Below are the code and all the weights of a small trained network. Each question names an input and a class and asks about switching units off, where a switched-off unit gives its printed mean instead of its output.

import numpy as np


def w(rows, s, z=0):
    codes = np.array(rows[::2]) - 128.0
    scale = np.full(codes.shape[1], s)
    scale[-1] = z or s
    return codes * scale


def f(y):
    return np.maximum(y, 0)


def log_softmax(a):
    a = a - a.max(-1, keepdims=True)
    return a - np.log(np.exp(a).sum(-1, keepdims=True))


def net(x, mask):
    res = np.array(x, float).reshape(1, 3) / 4 @ E
    y = f(res @ A[0][:, :-1].T + A[0][:, -1])
    res = res + np.where(mask, y, B[0][:, -1]) @ B[0][:, :-1]
    return log_softmax(res[-1] @ U[:, :-1].T + U[:, -1])


A, B = {}, {}
E = w([
[98,56,2,151,26],'x0',
[208,205,21,72,144],'x1',
[218,10,113,95,185],'x2',
],0.0067)
A[0] = w([
[82,87,180,154,110,92],'n1',
[173,16,115,89,177,45],'n2',
[87,66,189,175,111,61],'n3',
[200,31,131,103,159,47],'n4',
[83,46,171,165,129,95],'n5',
[75,59,185,184,118,52],'n6',
[202,12,104,125,173,23],'n7',
[196,189,47,79,128,107],'n8',
[174,134,177,104,224,96],'n9',
[97,79,195,168,104,75],'n10',
[168,184,47,71,130,47],'n11',
[67,231,130,170,61,92],'n12',
[104,55,37,129,26,36],'n13',
[113,44,43,138,31,64],'n14',
[157,199,243,72,253,2],'n15',
[69,229,136,147,69,122],'n16',
[107,67,205,194,75,67],'n17',
[179,34,122,104,233,175],'n18',
[210,185,70,91,129,79],'n19',
[57,242,138,149,99,207],'n20',
[79,219,134,163,73,22],'n21',
],0.0072,0.0037)
B[0] = w([
[124,157,80,163,154,182],'n1',
[20,84,115,66,145,208],'n2',
[126,170,87,188,166,189],'n3',
[33,94,118,60,149,202],'n4',
[136,150,74,191,182,199],'n5',
[135,169,95,171,177,193],'n6',
[26,109,114,67,144,210],'n7',
[138,159,70,186,164,220],'n8',
[83,164,158,104,68,208],'n9',
[140,173,93,184,170,186],'n10',
[120,188,70,190,208,194],'n11',
[39,53,88,73,143,217],'n12',
[86,248,212,131,65,231],'n13',
[87,245,234,128,40,238],'n14',
[89,247,211,125,38,247],'n15',
[67,69,106,77,132,220],'n16',
[136,162,88,159,164,198],'n17',
[66,98,103,97,115,255],'n18',
[136,180,77,192,176,201],'n19',
[102,61,95,76,124,253],'n20',
[1,54,107,78,163,183],'n21',
],0.0075,0.0057)
U = w([
[121,202,194,136,19,111],'0',
[86,46,88,66,153,75],'1',
[151,161,59,245,230,102],'2',
[169,78,117,142,101,254],'3',
[224,89,151,147,118,88],'4',
],0.011,0.0098)

Each question gives the input, the list of numbers given to net, and the class t.
The units are the neurons (one row each of A and B). Each row of codes is followed by its name. A weight is (code - 128) times the scale printed after its matrix; where a second scale follows, it is the last column's (A, B and U).
mask holds one flag per neuron, in row order. A switched-off neuron (its flag False) gives its mean, the last column of its row in B, instead of its output. The means were averaged over made-up inputs and are rounded, as every weight is.
A unit's drop is (log p(t) with every unit on - log p(t) with that unit switched off) / (log p(t) with every unit on - log p(t) with every unit switched off).
The circuit of an input: a set's keep is (log p(t) with only the set's units on - log p(t) with every unit switched off) / (log p(t) with every unit on - log p(t) with every unit switched off). Starting from the 12 units with the biggest drops (on a tie, the unit counted first), units are removed one at a time, each time the one whose removal leaves the highest keep (on an exact tie, the one counted first), for as long as the keep stays at least 0.8.
circuit, biggest first: the units of the circuit, biggest drop first
top k neurons: the k neurons with the biggest drops, biggest first
drop of u: that unit's drop, to one decimal
input [7,6,6], class 0: circuit, biggest first : [n14]
input [4,3,2], class 0: top 2 neurons : [n14; n13]
input [-5,3,2], class 0: top 2 neurons : [n15; n9]
input [-2,1,-1], class 3: top 3 neurons : [n14; n13; n15]
input [4,5,-1], class 2: top 3 neurons : [n15; n11; n8]
input [-8,-5,6], class 0: top 2 neurons : [n15; n9]
input [6,8,-4], class 2: top 2 neurons : [n11; n8]
input [3,-4,-4], class 1: top 2 neurons : [n15; n12]
input [6,-3,-8], class 1: top 2 neurons : [n12; n21]
input [5,-5,1], class 0: top 2 neurons : [n14; n13]
input [-6,-6,5], class 0: top 2 neurons : [n15; n9]
input [6,3,-1], class 0: top 2 neurons : [n14; n13]
input [6,4,5], class 0: top 2 neurons : [n14; n13]
input [2,1,-1], class 3: top neuron : [n15]
input [8,-3,7], class 0: drop of n13 : 0.6
input [-1,-1,-5], class 1: drop of n6 : 0.0
input [1,-2,2], class 3: drop of n21 : 0.1
input [-3,5,-4], class 2: drop of n19 : 0.4
